Below are the code and all the weights of a small trained network. Each question names an input and a class and asks about switching units off, where a switched-off unit gives its printed mean instead of its output.

import numpy as np


def w(rows, s, z=0):
    codes = np.array(rows[::2]) - 128.0
    scale = np.full(codes.shape[1], s)
    scale[-1] = z or s
    return codes * scale


def norm(h):
    return h / np.sqrt((h * h).mean(-1, keepdims=True) + 1e-5)


def f(y):
    return np.maximum(y, 0)


def log_softmax(a):
    a = a - a.max(-1, keepdims=True)
    return a - np.log(np.exp(a).sum(-1, keepdims=True))


def net(x, mask):
    res = np.array(x, float).reshape(1, 5) / 4 @ E
    u = 0
    for l in range(4):
        y = f(norm(res) @ A[l][:, :-1].T + A[l][:, -1])
        res = res + np.where(mask[u : u + 9], y, B[l][:, -1]) @ B[l][:, :-1]
        u += 9
    return log_softmax(norm(res)[-1] @ U[:, :-1].T + U[:, -1])


A, B = {}, {}
E = w([
[149,28,80,176,175,164,121,94,144,4],'x0',
[136,131,34,180,61,147,72,58,178,118],'x1',
[138,112,128,54,92,136,157,135,218,60],'x2',
[59,189,109,128,151,11,72,150,241,82],'x3',
[104,157,131,186,184,100,34,154,195,150],'x4',
],0.0043)
A[0] = w([
[129,174,150,86,100,84,179,204,69,162,84],'L0N1',
[69,160,155,148,87,110,129,119,119,254,35],'L0N2',
[73,185,143,85,178,95,86,166,196,141,123],'L0N3',
[154,148,140,145,114,102,132,108,120,210,12],'L0N4',
[65,151,78,89,92,102,127,73,195,97,167],'L0N5',
[68,90,132,52,76,52,164,206,174,137,7],'L0N6',
[156,63,138,93,41,199,160,99,67,129,79],'L0N7',
[100,141,118,129,97,115,102,144,98,219,56],'L0N8',
[131,91,41,157,117,161,60,133,163,65,83],'L0N9',
],0.0048,0.0021)
B[0] = w([
[106,143,36,202,114,159,30,124,155,86,214],'L0N1',
[122,161,127,102,94,162,103,120,120,182,212],'L0N2',
[155,91,145,71,77,93,148,96,78,93,241],'L0N3',
[144,208,76,67,186,161,92,124,98,109,163],'L0N4',
[65,118,103,123,135,51,122,219,129,69,228],'L0N5',
[134,124,224,67,194,139,115,4,131,97,193],'L0N6',
[107,85,115,115,134,129,231,73,64,102,254],'L0N7',
[17,245,73,139,169,87,66,94,44,186,186],'L0N8',
[39,139,173,234,125,114,171,173,195,139,216],'L0N9',
],0.0047,0.0041)
A[1] = w([
[120,156,142,116,75,127,105,100,161,94,37],'L1N1',
[162,157,176,112,137,116,96,149,72,153,154],'L1N2',
[187,164,54,74,71,138,106,169,126,119,1],'L1N3',
[141,253,125,107,134,162,109,113,110,220,37],'L1N4',
[94,93,177,193,218,155,120,131,70,85,220],'L1N5',
[125,150,148,73,210,99,124,173,68,192,221],'L1N6',
[143,107,122,101,121,156,105,115,127,66,60],'L1N7',
[145,104,172,144,161,160,144,138,141,153,81],'L1N8',
[70,147,154,174,105,105,23,132,178,121,55],'L1N9',
],0.0059,0.00086)
B[1] = w([
[113,123,169,150,191,117,119,129,186,76,174],'L1N1',
[136,133,52,201,156,78,117,128,58,169,192],'L1N2',
[124,169,164,121,177,144,158,183,98,100,153],'L1N3',
[3,171,90,175,159,131,87,56,62,235,254],'L1N4',
[205,134,205,147,81,198,77,211,121,150,251],'L1N5',
[216,173,107,196,146,92,90,142,32,81,231],'L1N6',
[88,98,153,118,127,82,104,166,106,204,170],'L1N7',
[152,178,99,195,103,151,115,50,142,137,155],'L1N8',
[122,69,78,126,87,165,212,126,105,81,250],'L1N9',
],0.0051,0.0044)
A[2] = w([
[91,117,137,106,86,91,111,146,165,85,228],'L2N1',
[74,204,105,120,163,130,139,125,89,161,40],'L2N2',
[92,171,175,14,178,75,68,142,191,174,146],'L2N3',
[132,119,71,170,113,69,160,114,206,110,5],'L2N4',
[114,108,151,190,135,140,145,178,196,98,123],'L2N5',
[164,86,119,153,147,181,155,83,114,128,86],'L2N6',
[118,164,87,31,148,76,36,132,136,122,79],'L2N7',
[145,175,131,77,94,177,103,166,130,150,105],'L2N8',
[89,198,76,110,145,115,126,135,89,254,68],'L2N9',
],0.0057,0.0015)
B[2] = w([
[186,221,66,149,133,138,187,72,127,121,212],'L2N1',
[82,172,111,175,107,105,94,125,65,142,216],'L2N2',
[253,109,152,118,120,124,159,105,91,80,188],'L2N3',
[83,181,46,142,118,138,163,207,131,90,178],'L2N4',
[37,158,70,106,91,118,89,87,165,129,204],'L2N5',
[163,60,159,99,152,147,147,178,175,219,189],'L2N6',
[146,64,185,58,135,210,170,91,126,128,189],'L2N7',
[112,125,123,158,157,84,129,110,88,159,139],'L2N8',
[89,180,140,116,92,78,56,34,119,186,254],'L2N9',
],0.0055,0.005)
A[3] = w([
[134,67,139,75,93,139,255,170,87,172,55],'L3N1',
[118,221,198,22,216,151,188,81,169,114,109],'L3N2',
[142,98,101,137,144,234,64,93,188,162,113],'L3N3',
[114,159,79,13,67,115,167,64,101,117,75],'L3N4',
[195,126,140,92,141,200,115,112,88,135,141],'L3N5',
[88,80,135,78,127,184,198,114,58,229,215],'L3N6',
[168,165,197,24,185,32,154,130,173,108,37],'L3N7',
[194,78,119,136,186,166,166,98,71,190,126],'L3N8',
[88,77,184,143,73,198,48,202,210,172,7],'L3N9',
],0.0051,0.0018)
B[3] = w([
[61,82,139,51,58,187,121,136,72,150,208],'L3N1',
[228,151,140,177,115,94,73,109,150,121,187],'L3N2',
[98,118,187,118,181,77,99,99,140,123,164],'L3N3',
[173,78,145,177,169,130,122,162,130,153,223],'L3N4',
[74,129,61,125,96,129,156,151,183,96,190],'L3N5',
[61,150,162,39,92,108,116,84,112,102,253],'L3N6',
[254,118,118,69,141,84,136,34,112,99,182],'L3N7',
[107,133,115,65,144,111,153,184,182,98,212],'L3N8',
[139,97,181,159,180,91,149,57,163,220,165],'L3N9',
],0.0068,0.0049)
U = w([
[84,200,105,138,112,86,63,62,43,192,165],'0',
[89,56,151,29,68,178,164,132,99,138,165],'1',
[168,150,87,97,134,143,117,161,157,171,3],'2',
[212,121,152,178,160,143,87,225,78,137,94],'3',
[253,144,124,85,119,70,135,75,134,66,149],'4',
[70,145,40,169,101,98,149,134,199,69,162],'5',
[116,54,174,193,166,142,102,114,190,186,113],'6',
],0.011,0.0052)

Each question gives the input, the list of numbers given to net, and the class t.
The units are the neurons (one row each of A and B). Each row of codes is followed by its name. A weight is (code - 128) times the scale printed after its matrix; where a second scale follows, it is the last column's (A, B and U).
mask holds one flag per neuron, layer by layer. A switched-off neuron (its flag False) gives its mean, the last column of its row in B, instead of its output. The means were averaged over made-up inputs and are rounded, as every weight is.
A unit's drop is (log p(t) with every unit on - log p(t) with that unit switched off) / (log p(t) with every unit on - log p(t) with every unit switched off).
The circuit of an input: a set's keep is (log p(t) with only the set's units on - log p(t) with every unit switched off) / (log p(t) with every unit on - log p(t) with every unit switched off). Starting from the 12 units with the biggest drops (on a tie, the unit counted first), units are removed one at a time, each time the one whose removal leaves the highest keep (on an exact tie, the one counted first), for as long as the keep stays at least 0.8.
units of the circuit, in order: the units of the circuit, biggest drop first
unit that matters most: the unit with the biggest drop
k most important neurons: the k neurons with the biggest drops, biggest first
k most important neurons of layer l: the k neurons of layer l with the biggest drops, biggest first
drop when u is switched off: that unit's drop, to one decimal
input [2,8,4,-6,6], class 5: units of the circuit, in order -> (L0N9, L1N4)
input [2,-1,-4,3,5], class 5: units of the circuit, in order -> (L1N9, L1N4, L2N9)
input [6,4,5,-5,8], class 6: 2 most important neurons of layer 2 -> (L2N6, L2N2)
input [0,-5,0,-5,7], class 3: units of the circuit, in order -> (L1N5)
input [0,5,1,-3,1], class 5: units of the circuit, in order -> (L0N9, L1N4, L2N9)
input [-5,-4,7,-1,-6], class 4: 2 most important neurons of layer 0 -> (L0N6, L0N1)
input [8,-1,5,-1,0], class 6: 2 most important neurons -> (L1N5, L3N9)
input [0,8,-4,-1,2], class 5: 2 most important neurons -> (L0N9, L1N9)
input [-5,6,-1,8,-2], class 4: 2 most important neurons of layer 0 -> (L0N3, L0N5)
input [2,-1,-4,-4,5], class 3: 2 most important neurons of layer 1 -> (L1N5, L1N6)
input [5,-2,7,3,-6], class 4: 2 most important neurons -> (L0N6, L1N9)
input [7,-5,-1,8,-4], class 4: 2 most important neurons of layer 0 -> (L0N1, L0N6)
input [4,0,-1,1,5], class 5: 3 most important neurons of layer 0 -> (L0N9, L0N6, L0N7)
input [4,5,-3,-7,1], class 1: unit that matters most -> L0N7
input [7,-2,6,-8,7], class 6: 2 most important neurons of layer 0 -> (L0N9, L0N3)
input [-4,7,2,0,-8], class 1: 2 most important neurons -> (L1N4, L0N7)
input [8,4,2,-3,1], class 6: drop when L1N7 is switched off -> 0.0
input [6,0,-5,3,-4], class 6: drop when L1N5 is switched off -> 0.7
input [1,3,0,-6,3], class 1: drop when L0N7 is switched off -> 0.3
input [3,2,-6,2,4], class 6: unit that matters most -> L1N5
